m = [[-0.086, -0.150, -0.152, 0.344, 0.284, 0.642, -0.457, 0.279, -0.163, -0.016, -0.313], [1.823, 1.653, -1.141, -1.104, -1.303, 1.011, -0.490, -0.783, -0.942, -1.283, -0.956], [0.361, 0.724, -0.440, -0.087, 0.052, -0.006, -0.693, -0.238, -0.464, -0.266, -0.067], [1.769, 2.109, -0.705, -0.801, -0.967, 0.633, -0.378, -1.081, -0.606, -1.038, -0.684], [0.147, -0.676, 1.282, 1.005, -0.856, 0.650, 2.454, -0.909, 1.726, 0.508, -0.618], [0.615, -0.130, 0.030, 0.676, -0.824, 0.257, 1.810, -0.636, 0.921, -0.216, -0.361], [-0.908, -1.956, 1.906, 1.285, -1.411, 0.147, 4.469, -1.432, 2.536, 0.962, -0.402], [2.059, 0.700, 0.240, 0.059, -2.963, 1.382, 2.496, -1.661, 1.396, -0.629, -1.176], [1.518, 2.216, -1.321, -1.310, 0.077, 0.681, -2.409, 0.588, -2.731, -1.498, -0.350], [1.037, 1.128, -0.225, -0.228, -1.060, 0.280, 0.984, -1.228, 0.409, -0.310, -0.540], [-0.004, -1.175, 1.260, 0.686, -1.139, -0.052, 2.519, -1.268, 2.050, 0.681, -0.469], [-0.494, -0.481, 0.641, 0.827, -0.203, -0.283, 1.584, -0.670, 1.166, 0.614, 0.006], [-1.340, -0.739, -0.048, 0.672, 0.910, -1.094, -0.497, 0.437, 0.086, 0.582, 0.584]]
Rows and columns are counted from 1.
(1, 1): -0.086
(8, 9): 1.396
(13, 2): -0.739
(2, 10): -1.283
(8, 3): 0.240
(11, 6): -0.052
(4, 2): 2.109
(10, 7): 0.984
(4, 3): -0.705
(3, 8): -0.238
(3, 6): -0.006
(9, 11): -0.350
(1, 9): -0.163
(1, 2): -0.150
(11, 11): -0.469
(6, 4): 0.676
(9, 5): 0.077
(3, 4): -0.087
(5, 8): -0.909
(6, 9): 0.921
(6, 6): 0.257
(8, 11): -1.176
(5, 7): 2.454
(1, 10): -0.016
(12, 9): 1.166
(13, 6): -1.094
(8, 6): 1.382
(11, 8): -1.268
(13, 5): 0.910
(5, 5): -0.856
(2, 7): -0.490
(6, 3): 0.030
(7, 7): 4.469
(13, 9): 0.086
(12, 1): -0.494
(12, 7): 1.584
(10, 6): 0.280
(5, 10): 0.508

M =
-0.120  -0.079  -0.119   0.114
 0.073  -0.020   0.026   0.086
 0.023  -0.034  -0.154   0.081
Rows and columns are counted from 1.
(1, 1) = -0.120
(3, 4) = 0.081
(1, 4) = 0.114
(2, 4) = 0.086
(2, 2) = -0.020
(2, 1) = 0.073
(3, 3) = -0.154

x = [[-149.42, 10.76, -87.37, 17.25, -75.95], [-96.00, 176.13, -102.32, -112.08, -44.63]]
Indices start at 1.
row 1 col 1 => -149.42
row 2 col 3 => -102.32
row 1 col 3 => -87.37
row 2 col 1 => -96.00
row 2 col 2 => 176.13
row 2 col 4 => -112.08
row 1 col 2 => 10.76
row 2 col 5 => -44.63

A =
array([[ 0.913,  0.509,  1.500, -2.944, -0.606,  0.564,  0.499],
       [ 2.931,  0.346, -3.767,  2.018,  0.659,  0.402, -3.471],
       [-0.207, -0.955, -0.691,  1.365, -0.970,  3.827,  4.181],
       [-0.256,  0.970, -3.101, -0.191,  2.492,  0.266,  2.390]])
Rows and columns are counted from 1.
row 1 col 1: 0.913
row 2 col 1: 2.931
row 3 col 3: -0.691
row 1 col 4: -2.944
row 2 col 2: 0.346
row 4 col 7: 2.390
row 2 col 3: -3.767
row 3 col 2: -0.955
row 3 col 4: 1.365
row 3 col 1: -0.207
row 4 col 4: -0.191
row 4 col 2: 0.970
row 1 col 7: 0.499
row 2 col 6: 0.402
row 3 col 7: 4.181
row 3 col 6: 3.827
row 4 col 6: 0.266
row 2 col 5: 0.659
